(in the rows, 128 means zero)
Each row of numbers belongs to one of the things below and depends on some of the facts about them. Some rows are named. Which thing is each other row?

Some rows with their names:
[142 122 129 136 117 141 102 143 148 131 119 139 113 129 135 121 119 108
 137 127 149 122 113 132 127 124 135 126 135 128 130 106 139 117 116 143
 125 146 132 125 130] -> nomar
[106 147 119 128 138 119 148 144 111 134 136 131 125 133 126 131 128 141
 125 139 109 121 127 112 155 136 107 130 127 130 130 133 111 109 129 137
 122 115 126 132 125] -> mistek
[164 136 104 122 188  94 148 126 137 125 146 137 122 123 125 131 129 108
 120 146 121 129 135 140 134 116 117 125 148 121  97 123 147 136 142 137
 140 133 119 117 131] -> zedririr
[133 101 130 130 102 144 102 131 140 125 123 128 121 132 127 125 131 102
 126 117 147 120 120 143 117 126 148 124 134 126 120 104 134 133 114 133
 144 143 118 125 127] -> pagos
[125  89 128 132 139 130 146 118 138 124 128 145 143 122 128 133 134 131
 130 135 131 119 126 149 141 130 132 126 137 126 138 130 111 118 143 136
 117 128 119 115 149] -> brive
[117 136 152 128 113 143 113 120 121 141 128 144 132 126 125 122 145 143
 146 122 124 176 122 108  72 135 137 139 122 132 146 128 145 126 127  93
 130 128 153 135 125] -> grusen
[147 135 133 135 109 140 117 117 138 123 108  97 133 122 129 127 117 122
 123 111 145 131 138 142 131 114 133 126 127 120 124 123 141 138 123 133
 139 139 126 122 129] -> tesi
[128 114 146 131 120 145 128 123 138 126 126 137 134 117 125 123 128 136
 134 106 135 141 120 154 128 137 119 132 127 129 133 144 135 122 129 125
 109 138 134 122 143] -> plaskir
[149  93 120 122 135 106 122 112 138 133 144 125 124 128 111 129 144  91
 114 113 127 150 127 169 107 123 136 133 149 118  63 126 162 150 122 121
 179 138 103 116 123] -> klisin
[116 135 151 127 116 142 115 120 122 141 131 151 133 126 125 123 147 138
 145 122 120 174 122 110  73 138 145 139 125 132 147 132 145 124 126  99
 134 128 150 136 124] -> lenir
[129 162 115 123 115 106 128 139 124 129 121  93 115 135 125 124 105 160
 118 131 132 104 121 123 173 115 114 117 105 120 108 125 115 137 112 102
 150 110 130 140 118] -> plaflesko
[113 145 114 131 135 117 140 145 114 131 133 125 131 132 125 132 128 141
 126 143 113 116 129 116 167 131 123 125 116 126 121 136 108 118 125 111
 136 111 117 129 127] -> nozer
[110 129 138 124 146 129 140 116 116 137 136 149 137 128 129 133 149 144
 140 145 112 156 130  98  76 131 135 138 133 136 162 117 124 121 146 115
 131 120 146 138 128] -> buresku
[132 121 132 129 157 124 158 127 133 119 135 142 136 117 132 131 128 141
 129 132 124 122 127 144 135 132 114 130 132 131 149 134 117 120 147 141
 106 132 134 124 150] -> nemebril
[131 119  97 123 111 107 143 173 134 115 142  99 103 139 149 130 110 127
 117 120 125 116 132 126 150 149 163 125  94 117 133 168 115 143 115 130
  92 128 101 159 108] -> tufezas
[146 120 124 137 114 142  84 127 152 133 108 153 125 132 130 121 122  99
 140 135 160 113 114 134 156 121 146 114 139 128 104 106 139 119 115 121
 146 136 125 106 133] -> bradril
[115 134 152 127 115 147 109 119 118 138 130 149 135 126 125 124 147 135
 147 123 122 172 123 106  74 140 138 139 123 135 147 138 146 125 127 100
 131 128 154 134 123] -> grodrogrin
[123 109 135 128 151 130 156 122 131 123 133 139 137 120 128 132 129 141
 127 128 125 120 126 145 127 130 110 132 138 133 149 126 113 118 145 144
 111 132 132 123 148] -> flezum

Some facts about the things:
nozer {flure=972, golir=futum,zestofo, flani=b}
klafla {flure=435, flani=a}
buresku {flure=972, flani=a}
nemebril {flure=972, golir=klafla, flani=c}
dredra {flure=435, flani=c}
pepleker {flure=435, flani=e}
kograbur {flure=972, golir=treraru, flani=e}
sido {flure=972, golir=droplo, flani=b}
grobar {flure=972, golir=droplo,viklogrul, flani=e}
plubri {flure=435, golir=pepleker, flani=b}
ripluk {flure=972, golir=zopa, flani=d}
zopur {flure=972, golir=zestofo,bradril, flani=a}
gikar {flure=435, golir=masus, flani=d}
zestofo {flure=435, golir=zopa, flani=c}
plaflesko {golir=masus}
bruste {flure=972, flani=d}
droflol {flure=435, flani=d}
tribo {flure=972, golir=leklabra, flani=c}
treski {flure=435, golir=grodrogrin,kagis, flani=d}
flestul {flure=435, golir=kime,nomar, flani=a}
sebru {flure=972, golir=grusen,zopa, flani=d}
gapla {flure=435, flani=e}
poplidu {flure=972, flani=c}
brive {flure=972, golir=zakli, flani=c}
bruflove {flure=435, golir=klisin, flani=d}
buvitral {golir=vuvar}
zodrer {flure=972, golir=klatok,kime, flani=b}
kime {flure=972, flani=d}
sarun {flure=972, golir=poplidu,kagis, flani=c}
setovu {flure=435, golir=zuplis,doribrel,droflol, flani=b}
bukin {flure=435, golir=topam,zutrisom, flani=e}
zopa {flure=435, golir=masus, flani=a}
tuplok {golir=bruflove}
lenir {flure=435, flani=a}
bopluk {flure=435, golir=vivan,klobe,fliben, flani=e}
tesi {flure=435, golir=ripluk, flani=d}
bradril {flure=435, golir=fatel, flani=e}
fogok {flure=972, flani=d}
domis {flure=972, golir=skoben, flani=e}
futum {flure=435, flani=a}
zuplis {flure=435, flani=e}
klobe {flure=972, flani=a}
treraru {flure=972, flani=a}
zakli {flure=972, golir=fatel,kime, flani=b}
topam {flure=435, flani=c}
sibeski {golir=grapo}
droplo {flure=972, flani=a}
vivan {flure=972, flani=d}
pluba {flure=435, flani=b}
tutilis {flure=435, golir=zuplis, flani=b}
trireflan {flure=972, golir=nomar, flani=a}
grapo {flure=435, flani=a}
trimul {golir=poken}
grobim {flure=972, golir=brima, flani=a}
skoston {flure=972, flani=e}
nomar {flure=435, flani=e}
vuvar {flure=972, golir=droflol, flani=e}
mistek {flure=972, flani=b}
zutrisom {flure=972, flani=c}
kagis {flure=972, golir=grapo, flani=a}
poken {flure=435, golir=flestul, flani=d}
trumak {flure=435, flani=d}
zaflal {flure=435, golir=buvitral,pluba,tufezas, flani=a}
plaskir {flure=435, golir=fliben, flani=c}
nimos {flure=972, golir=topam, flani=e}
stistu {golir=grodrogrin}
stosik {golir=bukin,kime}
fatel {flure=972, golir=nomar, flani=c}
leklabra {flure=972, golir=klatok, flani=d}
zedririr {flure=972, golir=droflol, flani=e}
pogel {flure=435, golir=stoku,brima,grapo, flani=b}
dreta {flure=435, flani=b}
klisin {flure=435, golir=topam,droflol, flani=e}
grodrogrin {flure=435, flani=a}
grusen {flure=435, flani=a}
pligristir {golir=skoben}
flezum {flure=972, flani=c}
drozuskor {flure=972, golir=klobe, flani=e}
lustul {flure=972, flani=a}
gribri {flure=435, golir=buresku, flani=a}
tufezas {golir=flestul}
masus {flure=972, flani=c}
pagos {flure=435, golir=vustu,bruste,kime, flani=e}
grosol {golir=droflol}
stoku {flure=972, golir=bruste, flani=c}
doribrel {flure=435, golir=klafla, flani=d}

Rows to name:
No name comes twice in this set of rows, the named rows included.
[118  91 136 127 139 130 157 117 130 125 136 137 137 121 123 132 136 140
 124 126 120 122 126 149 118 129 113 134 143 131 148 118 111 120 147 149
 112 133 127 123 148] | zutrisom
[117 161 134 120 160 158 104 115 106 101 137 165 166 122 130 134 152 108
 141 150 124 119 153  88 101 152 158 124 109 149 150 170 127 152 144  82
  98 114 117 113 123] | kagis
[102 101 111 133 114 118 137 142 120 137 135 135 128 139 127 136 136 121
 125 140 115 118 126 123 159 138 145 127 126 122 121 128 101 108 125 130
 132 115  99 130 126] | zodrer
[153 105 118 135 101 136 139 156 150 107 125  76 117 124 153 133 116 117
 121  98 139 148 145 146 103 138 178 132 109 111 154 156 137 146 124 142
  96 155 103 149 122] | poken
[112  90 109 124  94 112 113 133 128 136 126 119 116 145 129 127 122 112
 118 129 128 102 123 132 166 129 142 121 119 123 101 133 109 131 110 142
 140 116 102 132 111] | stosik
[115  75 146 128 106 138 132 107 133 136 132 130 137 124 114 126 141 125
 123  98 128 142 119 170 112 132 126 139 141 126 119 130 131 128 128 134
 140 137 123 118 142] | topam
[143 143 139 133 109 139 130 125 143 123 111 104 144 114 117 128 120 172
 133 110 147 137 119 160 139 118 137 122 104 118 119 130 124 138 124  57
 160 126 132 116 153] | zestofo
[147 145 103 119 159  79 137 131 130 141 142 136 111 131 124 121 117 116
 118 136 115 128 129 129 185 128 106 122 124 123  71 166 148 134 119 128
 125 113 123 122 112] | grosol
[120 129 128 127 134 128 127 114 123 135 130 146 147 129 129 134 149 140
 144 152 121 151 130  99  95 130 155 129 122 129 146 121 122 126 143  85
 143 114 132 127 131] | zopur
[173 145  99 120 202  84 154 127 142 126 151 141 120 120 126 131 128 105
 121 149 118 135 136 142 140 117 116 125 148 120  85 135 158 139 143 131
 136 133 123 116 131] | vuvar
[113 167 133 131 119 147 106 148 108 121 129 135 136 129 123 123 128 112
 132 119 126 116 131 116 160 152 127 124 106 138 107 177 135 129 108 103
 106 119 120 119 120] | pogel
[122 159 118 121 131 134 101 138 113 112 129 136 129 133 128 123 113 103
 121 132 131  76 139 110 175 141 113 114 106 140 103 171 124 150 113 122
 101 113 113 121 109] | sibeski

The same things again, as new rows of numbers:
Some things and their rows:
[147 151 125 141 117 118 132 111 170 118 119 117  55 146  67 127 137 110
 130 122 120 113 110 143  92 115  63 125 128 156 129 145 146 137 128 132
 119 135 127 111 117 140 146 138 142] -> zopur
[134 151 144 139 140 121 151  94 163 109 125 111  53 151  63 131 137 111
 135 124 124 130 129 120 106 112 101 125 148 140 139 143 141 145 117 137
 142 114 113 127 125 138 138 139 155] -> grobim
[132 151 142 136 143 136 120 101 146 117 130 117  37 130  65 140 147 111
 137 103 118 115 126 133  92 113  95 119 143 146 140 141 142 125 127 130
 136 127 110 127 115 138 150 135 149] -> buresku
[129 153 138 133 163 151 121 107 156 128 131 126   9 112  33 144 146 119
 130 103 107 114 116 105  91 121  91 120 142 146 138 149 137 134 129 120
 162 153 117 132 124 124 144 131 162] -> klobe
[126 125 148 139 116 129 149 127 108 137 109 135 175 137 162 123 128 151
 113 140 119 132 117 145 120 125 116 139 124 130 123 132 133 138 136 119
 100 165 112 132 117 136 121 145 129] -> zakli
[ 97 138 145 130 118 123 114 139  93 129  86 119 157 132 141 139 125 151
 114 126 131 135 139 137 131 110 132 137 138 137 126 126 128 108 139 121
 113 156 101 149 111 145 136 144 108] -> sido
[ 96 137 135 125 112 126 117 126 109 126 115 121 180 116 152 127 126 142
 116 135 127 133 133 149 142 128 125 132 128 130 116 135 128 109 131 121
 128 153 129 149 115 127 123 126 116] -> plubri
[133  98 132 111 132 121 159 143 125 137 104 137 136 157 122 114 148 124
 107 124 146 113 178 131  92 105  74 148 136 121 110 134 130 163 134 127
 102 149 128 157 110 145 126 118 121] -> tribo
[139  94 141 114 134 138 167 141 123 140 117 142 144 161 126 113 149 125
 105 119 138 108 168 143  82 110  85 148 134 117 110 134 134 168 141 124
  91 150 127 155 106 146 133 116 126] -> fatel
[113 100 142 105 132 134 149 126 115 119 120 134 113 172 109 126 142 125
 108 115 143 126 184 127  98 112 109 146 151  94 102 136 130 168 133 128
 118 137 132 166 113 151 131 116 126] -> poplidu
[132  94 144 106 125 144 147 147 110 127 123 143 124 161 127 123 164 113
 109 106 140 108 174 136  87 108  70 148 139 105 107 132 127 148 134 125
 116 145 125 154 112 136 123 120 134] -> zutrisom
[132 147 123 126  83 107 121 130 120 109 128 119 101 143 129 154 113 137
 119 127 121 122  97 116 130 147  97 127 125 132 113 140 129 129 136 122
 117 140 128 113 108 153 136 150 113] -> sebru
[139 126  95 122 136 115 134 121 133 124 143 127  99  71  99 166 108 121
 126 137 131 127 132  86 147 145 161 122 126 143 129 151 114 129 136 111
 164 138 124 121 118 131 123 119 117] -> bopluk
[161 115 116 130 107 108 152 118 104 111 131 131 116 112 141 159 124 103
 132 120 130 123 131  98 125 131 144 131 129 130 135 135 121 127 133 118
 143 119 101  96 116 137 122 151 128] -> nimos
[164 117 107 134 120 117 150  96 130 119 158 129 150  95 153 143 113 116
 131 127 123 118 128 125 129 146 160 122 118 139 128 142 127 142 140 115
 127 117 124 106 104 144 136 117 122] -> bradril
[124 130 123 123 133 132 128 130 112 119 110 127 131 134 118 137 141 129
 124 125 117 132 153 140 114 147 132 120 133 137 113 138 134 128 128 128
 143 155 124 144 108 135 131 134 114] -> tranan
[145 119 125 132 133 127 156 128 118 126 110 130 153 137 135 122 145 123
 123 139 120 132 150 138 110 144 122 125 124 147 121 133 134 138 121 133
 133 156 121 133 114 131 118 138 125] -> stosik
[134 128 122 121 119 130 123 136 107 113 112 130 137 137 135 135 152 116
 128 126 115 131 154 139 115 143 119 122 130 139 120 134 129 117 119 134
 153 150 121 133 114 124 113 146 120] -> tuplok

Name these rows:
No name comes twice in this set of rows, the named rows included.
[121 102 133 102 132 136 138 149 118 130 116 136 117 154 110 128 147 122
 107 112 143 115 177 129  95 107  86 145 143 112 105 138 127 149 136 124
 112 144 127 162 109 150 134 118 115] | flezum
[120 129 130 123 142 144 115 119 100 121 119 131 130 131 119 140 142 133
 129 114 114 131 152 143 109 148 152 116 137 132 110 136 135 124 130 126
 141 156 122 151 104 141 140 130 118] | skoben
[148 125 104 126 136 115 142 121 114 121 127 131  74  92  97 172 105 125
 124 126 129 127 128  69 131 141 152 128 131 138 134 148 117 144 144 108
 150 146 110 115 119 142 129 141 119] | drozuskor
[121 130 126 115 155 156 121 126 111 127 128 138 101 110  93 146 141 141
 123 120 108 135 142 114 110 159 138 117 133 135 112 145 128 141 129 118
 167 179 128 154 115 125 130 125 130] | fliben
[152 142 136 142 147 140 145  92 175 128 144 120  96 117  90 115 148 108
 133 125 115 111 126 158  95 116  90 117 126 155 139 141 147 131 120 133
 133 124 128 123 114 123 138 112 158] | flestul
[120 123 139 127 139 145 140  97 114 111 127 130 134 145 123 136 138 132
 129 128 112 142 151 133 113 152 154 121 142 120 110 138 136 154 122 131
 150 145 127 150 112 138 128 128 130] | brima
[128 152 144 138 150 142 112 102 140 119 123 108  51 122  66 138 146 110
 139  95 122 112 139 142  88 103 109 117 149 152 138 138 145 106 132 127
 135 129  98 133 109 145 163 132 145] | droplo
[119 141 132 126 114 113 144  92 131 110 140 114 135 123 133 137 117 131
 127 142 128 140 129 115 149 143 139 122 138 124 127 139 125 131 122 131
 145 118 122 133 116 141 115 127 123] | treski
[140 128 154 136 126 135 146  91 113 120 149 129 130 132 151 144 127 141
 123 122 112 129 114 113 117 138 138 123 135 117 129 134 129 150 134 121
 119 136 105 122 114 149 129 139 144] | bruste
[121 141 130 123 116 129 117 106 119 120 145 121 135 105 139 145 125 136
 126 125 122 125 116 126 140 138 122 118 130 134 126 138 126 110 133 123
 140 135 118 131 109 138 128 123 120] | trumak
[128  93 143 113 131 132 169 131 123 130 116 137 135 171 122 119 143 124
 106 123 142 122 178 127  98 106  98 146 144 104 107 133 131 173 132 130
 106 136 132 161 114 152 127 117 130] | stoku
[126 148 140 129 138 151 108  95 149 111 144 116  68 117  89 127 158  94
 140  98 113 109 135 147  99 115  95 114 137 138 133 141 138 103 119 131
 165 115 127 126 115 116 139 119 159] | klafla
[146 133 140 139 124 127 152 109 113 129 130 128 135 119 141 140 126 142
 122 129 119 126 111 112 119 131 125 130 131 132 132 134 129 136 134 121
 114 145 100 120 112 145 129 139 133] | leklabra
[110 107 115  93 143 136 134 152 138 140 123 137 115 116  96 125 144 126
 104 128 146 114 177 124 112 117  89 141 137 121  99 145 120 144 131 121
 149 159 144 177 113 129 121  97 119] | plaskir
[152 126 155 141 126 142 145  90 109 128 155 135 141 125 159 143 134 138
 124 121 105 119 105 125 106 129 118 125 128 121 134 134 132 147 139 119
 109 149 101 121 111 144 132 134 146] | kime

The same things again, as new rows of numbers:
Named rows:
[136  88 168 117  92 155 116 165 133 157 110 132 142 144 128 171 121 113
 143 149 165 117 102 145 114 112 138 110 103 131 108  62 132 161 113] -> topam
[130  99 119 112 109 139 115 177 113 103 106 138 126 152 159 145 132 113
 114 134 190 133 144 148 112 106 127 147 100 146 107  80 111 122  97] -> klisin
[130 116 179 116  94 129 144 172 122 151 119 129 140 133 167 125 119 114
 157 124 151 124  94 148 105 107 137 107 101 146  89  66 120 132 102] -> bruflove
[134 108 173 115  92 143 131 173 118 108 112 132 136 132 152 152 130 112
 148 126 169 136 100 149 119 104 134 113  95 159 103 109 135 104 100] -> tuplok
[131 104 191 128  98 143 132 176 128 119 118 131 125 129 142 142 109 109
 150 117 125 133  78 145 108 111 133 101 100 137 104  70 149 150 115] -> bruste
[142  92 195 123 101 144 123 185 124 118 115 147 146 143 112 175 126  95
 151 153 174 123  94 156 122 105 142 114  99 137 108  74 126 164 107] -> stoku
[134 109 186 130  97 148 126 175 128 123 121 131 127 132 143 140 114 102
 155 123 122 125  75 149 110 112 134 109  97 138 107  74 164 140 121] -> kime
[129 122 196 106  99 147 127 185 117 118 107 125 124 136 120 160 137  98
 135 116 166 147  92 140 126  86 131 107  95 151 113 104 134 114  98] -> plaflesko
[132  99 168 119  93 156 123 165 125 109 108 126 126 130 142 162 121 119
 142 118 153 136  96 142 115 110 130 108  95 153 108 106 154 117 107] -> fliben
[142  86 187 123 101 155 114 181 131 118 111 142 133 143 103 179 120  99
 140 144 158 125  98 146 119 107 138 108 100 127 117  66 142 173 116] -> flezum
[142  94 192 119  94 143 123 183 124 120 114 148 145 141 113 171 126  93
 148 153 174 122  99 157 124 104 142 112  98 135 108  68 122 153 110] -> tribo
[141 107 211 135  84 152 146 124 130 124 120 145 125 129 131 131 129  90
 206 124 134 159  94 152 109 119 115  77 120 137 125  81 165 165 125] -> droplo
[142  95 192 122 103 147 119 188 125 122 116 146 145 146 110 172 130  89
 149 154 172 126  93 153 124 103 142 119  98 136 113  76 136 157 110] -> brive
[133 100 169 119  95 157 121 167 125 110 108 124 124 131 139 161 123 118
 140 118 153 138  97 141 115 109 130 109  97 151 109 106 158 120 107] -> tranan
[129  93 148 119 114 155  99 163 120 107  99 123 118 148 137 180 125 119
 120 127 167 107  99 151 115 103 126 128 102 152 105  95 143 152 101] -> pepleker
[132 106 192 126 100 143 131 176 128 117 118 130 123 129 140 141 108 110
 148 115 126 132  83 144 107 109 132 101 100 134 104  67 147 148 114] -> vivan
[135 117 207 135 110 133 114 133 123 119 119 138 114 134 168 143 111  93
 157 108 118 125  75 146 103 108 111 101  98 133 102  72 124 125 113] -> mistek
[142 103 237 142 120 138 155 146 123 106 124 152 132 136 126 143 134  96
 218 129 155 169  71 150 105 114 120  90 124 154 109 106 143 205  97] -> kagis

Rows to name:
No name comes twice in this set of rows, the named rows included.
[141 113 222 133  93 142 154 136 123 121 123 152 133 131 131 127 135  84
 213 129 150 162  91 157 112 113 118  83 118 144 117  89 149 164 115] | grobim
[129  97 149 119  95 140 113 177 112  73 107 142 130 141 148 165 126 102
 121 137 175 124 110 163 126 104 128 135  99 152 108  89 123 117 104] | nimos
[126 130 212 108 111 136 133 182 121 163 114 121 127 138 131 138 126 100
 146 113 146 128  78 141 110  87 135  99 101 141  97  65 121 150  99] | gikar
[130 108 162 122 130 156  98 180 113 114 105 129 128 155 141 172 141  99
 129 144 177 115  81 153 121  97 129 151 100 158 108 112 149 144  95] | bradril
[142 119 209 127  90 143 152 121 123 155 120 141 131 137 139 122 140  92
 214 128 159 145 105 157 104 114 121  78 115 148 108  85 149 161 113] | zaflal
[143  89 198 122 112 142 123 191 124 111 114 149 142 145 105 179 126  98
 148 150 176 127  94 152 120 102 143 114 100 138 108  76 122 175 103] | sarun
[131  99 166 120  86 157 121 163 126 111 110 126 129 130 150 160 123 117
 143 123 151 134  92 143 118 110 130 110  97 153 108 107 159 111 109] | klatok
[132 127 216 128 108 123 120 140 116 120 122 143 123 135 171 138 119  84
 162 114 133 126  78 153 110  99 114 105  97 139  98  74 103 109 107] | nozer
[137  98 136 117 125 138 111 196 111  69 107 147 112 152 127 151 131  99
 107 127 185 149 146 147 115  99 126 148  95 140 119  83 124 134  99] | zedririr
[139 109 177 115  96 140 132 172 117 104 111 132 129 134 138 151 129 113
 146 121 174 127 113 153 116 103 136 106  88 160  99 109 140 106 101] | trimul
[137 132 212 139 116 138 110 144 117 127 127 144 130 140 179 133 130  70
 175 129 126 126  58 156 111 108 115 127  96 140 105  95 141 100 115] | zakli
[150 103 198 129 135 162 105 201 124 126 116 146 138 156  88 171 143  71
 152 159 167 129  84 149 121 101 143 137  93 132 122  93 174 166 114] | fatel
[135 105 177 117  98 145 131 175 119 107 111 131 133 133 145 158 129 113
 147 124 170 137  97 146 117 102 135 114  95 160 101 111 138 115  97] | stistu
[133 109 161 118 114 142 133 177 130 145 117 126 118 140 144 123 115 120
 138 111 137 147 121 129  93 112 132 114  98 128 103  60 137 154 106] | droflol

